Below are the code and all the weights of a small trained network. Each question names an input and a class and asks about switching units off, where a switched-off unit gives its printed mean instead of its output.

import numpy as np


def w(rows, s, z=0):
    codes = np.array(rows[::2]) - 128.0
    scale = np.full(codes.shape[1], s)
    scale[-1] = z or s
    return codes * scale


def f(y):
    return y / 2 * (1 + np.tanh(0.7978845608 * (y + 0.044715 * y**3)))


def log_softmax(a):
    a = a - a.max(-1, keepdims=True)
    return a - np.log(np.exp(a).sum(-1, keepdims=True))


def net(x, mask):
    res = np.array(x, float).reshape(1, 6) / 4 @ E
    y = f(res @ A[0][:, :-1].T + A[0][:, -1])
    res = res + np.where(mask, y, B[0][:, -1]) @ B[0][:, :-1]
    return log_softmax(res[-1] @ U[:, :-1].T + U[:, -1])


A, B = {}, {}
E = w([
[155,84,113,114,122,73,233,115,147,2,150,191],'x0',
[156,103,120,220,138,179,209,121,46,143,148,156],'x1',
[67,123,134,169,33,101,153,130,116,132,137,108],'x2',
[65,161,130,97,128,192,98,124,25,109,59,135],'x3',
[22,102,117,188,148,159,127,134,203,120,175,205],'x4',
[88,119,113,141,159,37,56,157,81,193,111,162],'x5',
],0.0079)
A[0] = w([
[8,127,127,172,117,120,119,130,43,161,122,164,156],'N1',
[208,127,129,154,93,133,174,127,103,188,128,69,165],'N2',
[52,133,132,124,107,183,127,126,229,93,147,119,155],'N3',
[129,131,128,141,131,163,159,122,129,107,144,131,121],'N4',
[133,132,130,89,138,85,66,128,126,122,115,126,3],'N5',
[95,112,125,171,140,100,204,126,178,75,169,186,163],'N6',
[165,141,131,123,128,134,128,120,144,129,161,128,80],'N7',
[99,138,123,130,127,147,133,123,144,126,127,132,78],'N8',
[154,140,132,142,161,176,133,124,110,149,138,149,3],'N9',
[122,120,122,154,139,107,177,131,159,94,152,171,68],'N10',
[126,132,131,112,74,143,202,124,75,44,97,92,150],'N11',
[124,129,129,102,87,6,120,130,141,106,123,114,140],'N12',
[140,129,139,129,115,116,138,134,95,136,152,138,147],'N13',
],0.023,0.0041)
B[0] = w([
[2,116,123,166,135,193,142,128,136,121,64,121,237],'N1',
[69,125,127,143,123,145,131,124,147,116,228,119,218],'N2',
[57,103,117,161,113,39,150,141,140,118,153,167,228],'N3',
[177,128,127,132,125,129,114,133,111,125,99,130,165],'N4',
[149,140,123,75,138,125,140,126,113,121,83,148,176],'N5',
[180,144,149,121,109,141,116,135,122,143,249,123,254],'N6',
[90,137,125,127,108,109,117,138,102,138,116,141,152],'N7',
[178,105,138,174,120,116,146,112,135,110,111,85,143],'N8',
[59,137,127,97,107,126,131,135,143,128,163,133,162],'N9',
[160,141,112,83,132,146,116,105,136,119,194,86,200],'N10',
[220,154,128,88,144,172,113,132,106,152,124,149,225],'N11',
[86,113,130,150,121,34,130,128,155,121,160,117,215],'N12',
[97,142,140,96,102,136,96,123,158,138,94,97,149],'N13',
],0.02,0.021)
U = w([
[111,110,122,226,104,136,157,158,119,126,114,203,3],'0',
[192,84,171,244,133,126,138,98,126,112,79,63,31],'1',
[123,183,115,91,197,219,93,136,70,163,38,173,112],'2',
[198,59,132,236,155,137,139,99,139,97,82,82,40],'3',
[3,105,112,200,100,92,141,148,185,109,148,139,189],'4',
[163,177,143,95,106,122,86,140,132,145,212,151,183],'5',
[154,140,114,83,157,39,105,139,141,110,89,176,126],'6',
],0.0058,0.0047)

Each question gives the input, the list of numbers given to net, and the class t.
The units are the neurons (one row each of A and B). Each row of codes is followed by its name. A weight is (code - 128) times the scale printed after its matrix; where a second scale follows, it is the last column's (A, B and U).
mask holds one flag per neuron, in row order. A switched-off neuron (its flag False) gives its mean, the last column of its row in B, instead of its output. The means were averaged over made-up inputs and are rounded, as every weight is.
A unit's drop is (log p(t) with every unit on - log p(t) with that unit switched off) / (log p(t) with every unit on - log p(t) with every unit switched off).
The circuit of an input: a set's keep is (log p(t) with only the set's units on - log p(t) with every unit switched off) / (log p(t) with every unit on - log p(t) with every unit switched off). Starting from the 12 units with the biggest drops (on a tie, the unit counted first), units are removed one at a time, each time the one whose removal leaves the highest keep (on an exact tie, the one counted first), for as long as the keep stays at least 0.8.
units of the circuit, in order: the units of the circuit, biggest drop first
most important unit: the unit with the biggest drop
top k neurons: the k neurons with the biggest drops, biggest first
drop when u is switched off: that unit's drop, to one decimal
input [4,-5,-5,-5,-6,1], class 4: top 3 neurons => [N11, N12, N6]
input [-6,6,0,-7,6,-5], class 5: top 3 neurons => [N1, N6, N12]
input [3,-5,5,7,-6,-7], class 2: units of the circuit, in order => [N6, N11]
input [-3,-2,0,8,-1,3], class 2: units of the circuit, in order => [N12, N2]
input [2,-8,-8,2,0,-6], class 6: top 4 neurons => [N1, N2, N5, N12]
input [2,-5,1,2,-7,1], class 6: most important unit => N6
input [-6,-4,-8,1,-2,-5], class 2: units of the circuit, in order => [N6, N12]
input [-1,0,-1,-3,1,3], class 6: units of the circuit, in order => [N1, N2, N6]
input [-7,-8,-8,-1,-5,-2], class 2: top 2 neurons => [N3, N6]
input [-3,-2,-5,0,-1,8], class 2: top 3 neurons => [N3, N5, N2]
input [7,0,-8,2,-5,2], class 6: top 2 neurons => [N6, N1]
input [5,-8,1,-6,6,-7], class 5: top 3 neurons => [N6, N10, N1]
input [4,-8,3,1,-2,3], class 6: top 2 neurons => [N1, N5]
input [0,7,-4,-1,-8,7], class 4: units of the circuit, in order => [N11]
input [4,-5,8,6,-3,-7], class 5: top 2 neurons => [N11, N1]
input [-7,-6,-3,-7,0,0], class 6: units of the circuit, in order => [N1, N5, N6]
input [-6,2,-7,-1,-5,-5], class 4: top 2 neurons => [N11, N6]
input [-3,-4,-1,-8,-3,8], class 6: top 2 neurons => [N5, N1]
input [-7,-8,-8,-2,-3,3], class 6: drop when N1 is switched off => 0.4
input [3,1,-3,6,-1,-6], class 2: drop when N6 is switched off => 0.2
input [-2,5,3,8,3,0], class 2: drop when N1 is switched off => 0.0
input [-1,1,7,8,1,0], class 2: most important unit => N11
